<79>: [168 222 132 137 152 207 149 140]
<103>: [136  88 147 179 153 101 125 128]
<160>: [128 116 134 151 125 136 118 131]
<126>: [171 158 116 192 140 171  89 166]
<75>: [ 74 107 117  75  85 106 152 107]
<169>: [153 125 145 145 151 142 111 138]
<51>: [105 134 145 122 145  84 125 121]
<13>: [144 106 134 129 157 106 130 122]
<129>: [161 179 128 168 151 180 136 146]
then: [136  88 147 179 153] | [101 125]
then: [106 134] | [129 157]
then: [105 134 145 122] | [145  84]
then: [125 145 145 151] | [142 111]
then: [128 168 151 180] | [136 146]

<39>: [166  92 165 141  81 119 117 124 168 164 100  89 171 104 129  84 157  91
 108 212 163]
<100>: [110  43 184 146 108 165  67 106 179 105 152  92 159  79 107  26 128  76
 147 148 161]
<109>: [110  43 184 146 108 165  67 106 179 105 152  92 159  79 107  26 128  76
 147 148  81]
<82>: [ 86  81 149 134 146 163  87 112 136  79 152 159  92  26 105 107 109 113
 159  90  65]
then: [134 146 163  87 112 136  79 152 159  92  26 105] | [107 109]
[110  43 184 146 108 165  67 106 179 105 152  92 159  79 107  26 128  76
 147 148 161] | <100>

<78>: [108 158 119  52 195  61 170  73 162 148 167  74 171 141  49  93 134  61
 129 179 132 199 169 101 134 211 209 103 173 165  69 180 139  49 209 195
 192]
<76>: [108 158 119  52 195 149  54  73 162 148 167  74 171 141  49  93 113  61
 129 179 132 199 169 101 100 211 209 103 173 165  69 180 139  49 158 195
 192]
<110>: [202  48  78 100 152 146 130 121  75 102 141 108 124 196  63 117 212 150
 162  47 193 199 101 169 122 189 155 134 187 138 124  73  49 129  89 138
 190]
<44>: [157 207 110  74 134 170  61 143 213 125  79 111  45 159 154 160 162 214
 185 134 194  60 208 123  54 206 209  89  68 154 100 131  55  45  49 108
  44]
then: [154 100 131  55] | [45 49]
then: [ 79 111  45 159 154 160 162] | [214 185]
[108 158 119  52 195  61 170  73 162 148 167  74 171 141  49  93 134  61
 129 179 132 199 169 101 134 211 209 103 173 165  69 180 139  49 209 195
 192] | <78>
then: [170  61] | [143 213]
then: [101 100 211] | [209 103]

<150>: [109 156  62 129  92 161 142  57 131 209 154 174 205 161 119 177 184 208
 198 171 160  99 163  90 161 160 222 108 105 148 137 127 163  56 145 147
 175]
<90>: [ 92 161 142  57 131 206  81 150 105 105  62 143  73 140 160  84 111  98
 107 103 144 135 155 154 143 153 104 138  69 147 149 166 123 157 153 100
 141]
<68>: [158 123 199 211 191 112  68 203 140 163  66 121 137 140 170 120 119 121
 111 120 135 180 117 179 131 124 112 187 214 155 155 161 109 202 144 154
 167]
<26>: [158 123 199 211 191 112  68 203 163 140  66 121 137 140 170 120 119 121
 111 149 135 180 117 179 131 124 112 187 214 155 155 161 109 202 144 154
 167]
<147>: [122 150  86 108  97 136 132  84  94 140 124 145 140 126 115 125 112 154
 125 146 140  76 152  85 142 148 150  96  99 135 115 129 132  85 145 103
 144]
<63>: [134 132 123  82 135 162 184 114 125 131 205 135  82 135 137 135  66  89
  65 170 140  94 139 112 134 140  91 108  91 168 134 149  91 121 132 129
 179]
then: [140 126 115 125 112 154 125 146] | [140  76]
then: [142  57 131 206  81 150 105 105  62 143  73 140] | [160  84]
then: [163 140  66] | [121 137]
then: [ 92 161 142  57 131 209] | [154 174]
then: [135  82] | [135 137]
[158 123 199 211 191 112  68 203 163 140  66 121 137 140 170 120 119 121
 111 149 135 180 117 179 131 124 112 187 214 155 155 161 109 202 144 154
 167] | <26>

<29>: [154  97  50  52 104 169 198 177 132 104 115 146 158 128  79 147 177 160
 125 112 133 170 179 142  81  44  61 121 179]
<35>: [154  97  50  52 104 169 198 177 132 104 115 146 146 128  79 147 177 173
 125 198 133 170 179 142  81  44  61 121 179]
<159>: [ 96 141 153 130 102 106 147 192 200 155  88  47  62 115 161 166 138 112
 119 156 185 173 118  59  43  82 145 186 177]
<71>: [100  57  66 111 150 152 124 102 117 162 197 187 130  67  45  76 134 172
 164 131 110 126 164 184 156  95  47  51 104]
<122>: [154  97  50  52 104 169 198 177 132 104 115 146 158 128  79  53  78 142
 198 207 166 110  88 105 138 145 116  78  71]
<86>: [ 84  57  80 142 200 209 167 110  82  97 132 145 122  85  76 112 175 213
 197 137  79  64  95 136 148 125  95  99 141]
<62>: [155 121 112 138 175 181 139  76  42  64 125 179 189 157 117 110 136 163
 156 110  61  51  95 162 203 193 144 102  99]
<65>: [197 138  83  94 128 146 126  89  74 106 167 210 201 144  86  64  90 133
 148 128  98  96 135 187 208 174 107  56  57]
then: [197 137] | [79 64]
then: [146 146 128  79 147 177 173 125 198] | [133 170]
then: [115 146 146 128  79 147 177 173 125 198 133] | [170 179]

<92>: [101 208 150 133 160 128  67 202 153 124 172 131  73 113 138  54 125 125
  84  84 101 108 105 130 170 136 127]
<17>: [105 210 182 155 170 149  96 202 104 129 146 125 105  99 145  89  83 120
 125  87 120 125  81 111 126 172  82]
<37>: [116 182 145 180 168 179 161 178 147 119 130 127 157  77 134  58 126 134
 122 107  98 169  75 145 121 141 112]
<108>: [125 105  99 145  89  83 119 202 153 124 172 131  73 113 138 125 131 111
 116 121 127  64 168  79 152 114 144]
<117>: [101 204 155 127 155 118  55 202 145 129 171 131  64 120 137  69 119 120
  84 101 130 108 105  84 169 138 121]
then: [ 84  84 101 108 105 130] | [170 136]
then: [125 105  99 145  89  83 120] | [125  87]
then: [169  75] | [145 121]
then: [161 178 147 119 130 127] | [157  77]
then: [179 161 178 147 119] | [130 127]
then: [ 81 111] | [126 172]

<127>: [127 154 108 104 153 138 134  92 115 115 131 118 151 147 174 131 104 128
 152 103 106 130 121 127 142 147 110 123 126 113 132]
<121>: [127 148 123 155 145 123 130 107 137 126 147 133 132 138 127 128 112 151
 122 100 131 136 128 135 120 142 128 117 135 130 113]
<36>: [124 122 199 153  80  93 103 127 147 123 155 157  66  73  56 119 196 120
  82 113 164 133 114 149  82  85 162 136 128 152 136]
<49>: [106 106 202 154  78  74 101 150 177 110 182 170  59 196  56 119  73 136
  74 125 199 157 132 141  61  54 147 125 133 167 132]
then: [127 147 123 155] | [157  66]
then: [127 148 123] | [155 145]
then: [ 73  56 119 196] | [120  82]

<101>: [210 181 181 229 148  80]
<91>: [184 229 229 143 161  93]
<138>: [103 130 212 181 147  75]
<120>: [129 169 181 229 148  45]
then: [181 181] | [229 148]
then: [103 130 212] | [181 147]
then: [212 181] | [147  75]
[129 169 181 229 148  45] | <120>

<2>: [135 109 124 106 111 128 116 168 133 130 160 115 152 126 124 175 125 141
 150 118 132 126]
<153>: [147 114 104 148 122 207 138 155 125 140 199 130 145 125 123 156 133 143
 136 127 133 130]
<7>: [141 140 112 143 139 165 155 114 119 126 122 120 128 134 124 102 135 124
  89 142 120 129]
<89>: [134 114 104  95 124  81 134 129 125 110  98  93 149 135 124 143 125 125
 105 131 120 121]
<4>: [141 122 104 166 131 221 144 139 124 145 187 146 127 125 126 124 137 137
 130 132 133 134]
<6>: [128 110 128 114 113 127 114 160 137 133 169 128 144 122 128 172 124 140
 164 116 134 127]
<72>: [122 149 130 145 147 133 140  94 123 126 104 140 104 131 130  85 131 115
 102 139 125 131]
<106>: [147 121 109 119 124 157 149 140 118 122 128 169 152 135 121 148 132 134
 105 134 121 126]
[147 114 104 148 122 207 138 155 125 140 199 130 145 125 123 156 133 143
 136 127 133 130] | <153>
then: [169 128] | [144 122]
then: [104 140 104 131 130  85 131 115 102 139] | [125 131]
then: [166 131 221 144 139 124 145 187 146 127 125 126] | [124 137]
then: [141 122] | [104 166]

<114>: [173 164 162 153 112 142 135]
<50>: [162 164 173 153  79  92 106]
<9>: [173 153 162 164 164  45 194]
then: [173 164 162 153] | [112 142]
[162 164 173 153  79  92 106] | <50>

<99>: [146 125 146 146 134 119 116 128 118 138 105 112 142 147 122 149 131  91
 120 135 133 136 109 110 138 108 127 134 131]
<119>: [ 94 135 147 134 139 138 135 130 134 114 146 128 123  88 127 104 118 158
 151 135 130 110 139 142 126 119 115 142 119]
<43>: [126 119 114 136 126 117 143 128 150 145 144 149 106 128 126 131 128 126
 168 149 133 118 136 141 136 138 124 117 134]
<21>: [134 125 128 131 132 131 136 128 123 138 109 125 126 143 135 146 120  95
 126 152 121 143 111 108 135 122 112 128 114]
<52>: [123 124 134 126 136 125 136 136 117 143 108 130 137 125 114 143 123  95
 135 147 134 139 128 106 140 112 118 129 120]
<80>: [138 118 118 118 145 121  93 118  90 128 138 140 132 143 131 103 139 166
  64  83 131 127 125 155 111 171 159 119 123]
<10>: [117  79 145 120 166  89 115 135 135 210  99 177 117 153  99 145 133 106
 132 144 134 147 160 155 151 176 153  83 124]
then: [130 137 125] | [114 143]
then: [ 95 135 147 134 139] | [128 106]

<154>: [135 121 111 126 146 110 141 124 141  91 131 152 118 111 113 109 116 106
 120]
<30>: [148 134 184 104  95 154 132 129 133 156 131 117 153 113 123 106 152 132
 126]
<56>: [135 121 111 126 146 110 141 124 141  91 131 152 118 111 107 102 111 103
 124]
<27>: [144 130 149 111 119 140 133 129 125 135 134 118 129 123 125 114 132 118
 121]
<77>: [118 110 173 106 105 151 132 129 130 150 134 214 110 118 124 108 144 127
 125]
<58>: [126 111 109 162 146  87 167  79 159  84 113 214 110  61  78  86  89 101
 144]
<74>: [127 111 109 166 142  87 171  72 158  87 108 222 106  53  72  85  84 100
 148]
<180>: [135 121 111 123 146 110 141 124 141  91 131 152 118 111 107 102 111 103
 124]
<178>: [136 124 120 119 137 121 137 128 132 106 132 137 118 118 120 114 121 109
 118]
[126 111 109 162 146  87 167  79 159  84 113 214 110  61  78  86  89 101
 144] | <58>
[135 121 111 126 146 110 141 124 141  91 131 152 118 111 107 102 111 103
 124] | <56>
then: [154 132] | [129 133]
[135 121 111 123 146 110 141 124 141  91 131 152 118 111 107 102 111 103
 124] | <180>

